Here is a tiny trained network, its code and every weight. The questions are about switching its units off for an input and a target symbol, where a switched-off unit gives its printed mean instead of its output.

import numpy as np


def w(rows, s, z=0):
    codes = np.array(rows[::2]) - 128.0
    scale = np.full(codes.shape[1], s)
    scale[-1] = z or s
    return codes * scale


def norm(h):
    return h / np.sqrt((h * h).mean(-1, keepdims=True) + 1e-5)


def f(y):
    return np.maximum(y, 0)


def softmax(a):
    e = np.exp(a - a.max(-1, keepdims=True))
    return e / e.sum(-1, keepdims=True)


def log_softmax(a):
    a = a - a.max(-1, keepdims=True)
    return a - np.log(np.exp(a).sum(-1, keepdims=True))


def net(x, mask):
    ids = ['ΛΠαγζηθμξτφψ'.index(c) for c in x.split()]
    T = len(ids)
    res = E[ids] + P[:T]
    r = norm(res)
    for j in range(2):
        rows = slice(2 * j, 2 * j + 2)
        q, k, v = (r @ M[0][rows].T for M in (Q, K, V))
        z = softmax(np.where(np.tri(T) > 0, q @ k.T / 2**0.5, -1e9)) @ v
        o = O[0][rows]
        res = res + np.where(mask[j], z, o[:, -1]) @ o[:, :-1]
    y = f(norm(res) @ A[0][:, :-1].T + A[0][:, -1])
    res = res + np.where(mask[2:14], y, B[0][:, -1]) @ B[0][:, :-1]
    return log_softmax(norm(res)[-1] @ U[:, :-1].T + U[:, -1])


Q, K, V, O, A, B = {}, {}, {}, {}, {}, {}
E = w([
[177,91,146,155,204],'Λ',
[42,146,90,196,105],'Π',
[131,99,29,142,184],'α',
[100,168,86,45,157],'γ',
[150,180,179,119,42],'ζ',
[120,212,66,105,143],'η',
[161,115,248,143,138],'θ',
[101,76,101,30,139],'μ',
[70,162,234,145,216],'ξ',
[171,121,91,228,131],'τ',
[105,136,92,24,158],'φ',
[139,8,134,108,84],'ψ',
],0.018)
P = w([
[2,165,187,157,189],'0',
[41,140,171,164,178],'1',
[65,132,161,151,171],'2',
[85,128,154,140,161],'3',
[103,125,147,134,155],'4',
[121,131,141,128,150],'5',
[140,136,135,125,146],'6',
[156,141,131,120,140],'7',
[174,144,126,116,136],'8',
[191,149,122,111,132],'9',
[211,152,118,103,131],'10',
[232,154,114,98,125],'11',
[251,158,110,92,119],'12',
],0.0082)
Q[0] = w([
[239,183,103,168,213],'H1',
[238,49,213,163,118],'H1',
[162,118,88,138,173],'H2',
[4,229,167,126,71],'H2',
],0.026)
K[0] = w([
[176,254,107,135,135],'H1',
[245,67,164,140,123],'H1',
[154,119,91,106,92],'H2',
[37,124,158,161,139],'H2',
],0.029)
V[0] = w([
[61,140,220,233,245],'H1',
[255,161,173,180,93],'H1',
[73,22,101,40,84],'H2',
[31,151,59,36,161],'H2',
],0.0065)
O[0] = w([
[253,120,136,54,113,252],'H1',
[102,94,168,86,168,61],'H1',
[182,232,126,157,141,144],'H2',
[102,178,37,115,136,192],'H2',
],0.0067,0.0033)
A[0] = w([
[107,157,162,157,213,180],'N1',
[130,149,132,105,25,144],'N2',
[30,177,175,148,174,148],'N3',
[138,107,81,170,77,19],'N4',
[172,130,57,96,88,167],'N5',
[122,144,32,111,116,14],'N6',
[85,83,114,25,153,144],'N7',
[68,111,112,4,129,210],'N8',
[123,204,96,120,71,54],'N9',
[99,129,218,172,132,32],'N10',
[134,173,135,173,58,204],'N11',
[53,140,97,208,120,1],'N12',
],0.016,0.0046)
B[0] = w([
[58,122,98,136,60,215],'N1',
[93,75,112,214,55,177],'N2',
[122,121,124,4,147,194],'N3',
[140,160,109,77,200,165],'N4',
[52,112,144,97,150,251],'N5',
[83,126,184,210,122,251],'N6',
[144,200,113,162,150,226],'N7',
[203,122,104,98,99,253],'N8',
[244,127,104,182,165,220],'N9',
[100,186,156,128,168,171],'N10',
[157,89,139,78,76,185],'N11',
[172,218,98,124,141,165],'N12',
],0.022,0.0073)
U = w([
[143,147,229,94,124,189],'Λ',
[118,97,39,122,140,19],'Π',
[30,168,109,169,160,55],'α',
[140,110,151,111,131,123],'γ',
[171,194,46,90,139,168],'ζ',
[103,78,68,77,89,125],'η',
[123,144,158,198,138,55],'θ',
[186,144,154,178,126,167],'μ',
[70,148,98,40,138,253],'ξ',
[140,99,97,139,134,81],'τ',
[151,105,161,106,7,196],'φ',
[139,101,156,115,136,84],'ψ',
],0.016,0.0038)

Each question gives the input, a string of symbols that net reads in full, and the target symbol t.
The units are the heads (2 rows each of Q, K, V and O) and the neurons (one row each of A and B). Each row of codes is followed by its name. A weight is (code - 128) times the scale printed after its matrix; where a second scale follows, it is the last column's (O, A, B and U).
mask holds one flag per unit, heads first, then neurons. A switched-off unit (its flag False) gives its mean, the last column of its rows in O or B, instead of its output. The means were averaged over made-up inputs and are rounded, as every weight is.
A unit's drop is (log p(t) with every unit on - log p(t) with that unit switched off) / (log p(t) with every unit on - log p(t) with every unit switched off).
The circuit of an input: a set's keep is (log p(t) with only the set's units on - log p(t) with every unit switched off) / (log p(t) with every unit on - log p(t) with every unit switched off). Starting from the 12 units with the biggest drops (on a tie, the unit counted first), units are removed one at a time, each time the one whose removal leaves the highest keep (on an exact tie, the one counted first), for as long as the keep stays at least 0.8.
units of the circuit, in order: the units of the circuit, biggest drop first
k most important neurons: the k neurons with the biggest drops, biggest first
heads that matter: for each layer, one digit per head in row order, 1 if its drop is at least 0.15 and else 0, layers parted by /
input γ ψ μ γ, target μ: 2 most important neurons => N9, N6
input α γ γ θ μ ψ, target η: heads that matter => 11
input μ α θ ψ η α φ τ ψ Λ, target φ: units of the circuit, in order => N1, N5, N9
input τ ζ φ φ θ ψ μ, target ζ: heads that matter => 00
input α ξ ψ φ τ, target ξ: heads that matter => 10
input ζ φ Λ γ η ψ Λ η τ, target ζ: most important neuron => N12
input τ μ Π γ τ Λ φ α θ ψ τ, target φ: heads that matter => 11
input Λ μ γ η ψ ζ φ τ η ζ τ γ, target μ: units of the circuit, in order => N6, H1, N9
input α η ψ ψ μ ζ μ ζ ψ, target α: units of the circuit, in order => N8, H2, H1
input η Λ ψ μ θ ξ Π μ τ ψ, target θ: 4 most important neurons => N3, N8, N5, N1
input α μ Λ ξ η μ Λ, target η: units of the circuit, in order => N7, N1
input μ η θ Λ Π η θ μ μ, target θ: units of the circuit, in order => N6, H1
input φ μ Λ γ μ μ Π φ, target μ: 2 most important neurons => N6, N9
input μ Λ ψ τ η φ Π μ τ μ γ ζ τ, target α: units of the circuit, in order => H1, N9
input ζ Λ η Λ θ Π, target ζ: units of the circuit, in order => N12
input Λ ψ Λ, target φ: units of the circuit, in order => N1, N5
input α Λ γ η γ μ η, target μ: units of the circuit, in order => N9, N6
input μ θ η φ μ η, target μ: 3 most important neurons => N9, N6, N11
input μ ψ ξ η Λ, target ζ: 4 most important neurons => N6, N5, N2, N7
input μ Λ τ μ Λ α ζ τ, target α: most important neuron => N8
input θ τ μ φ Λ τ Π Λ Λ μ Π φ ψ, target ξ: 4 most important neurons => N6, N9, N4, N8
input ζ ξ τ μ, target ζ: 2 most important neurons => N8, N7
input ξ τ ξ τ Λ ψ φ μ η μ φ τ, target ξ: heads that matter => 00
input θ Λ τ α τ, target Π: heads that matter => 11
input η η τ, target ζ: heads that matter => 00
input μ θ η Π ζ ψ α Λ, target Π: heads that matter => 10
input τ τ ψ Π μ ψ ζ μ Λ Π, target μ: 4 most important neurons => N9, N6, N11, N12
input μ η Λ μ α, target α: most important neuron => N6
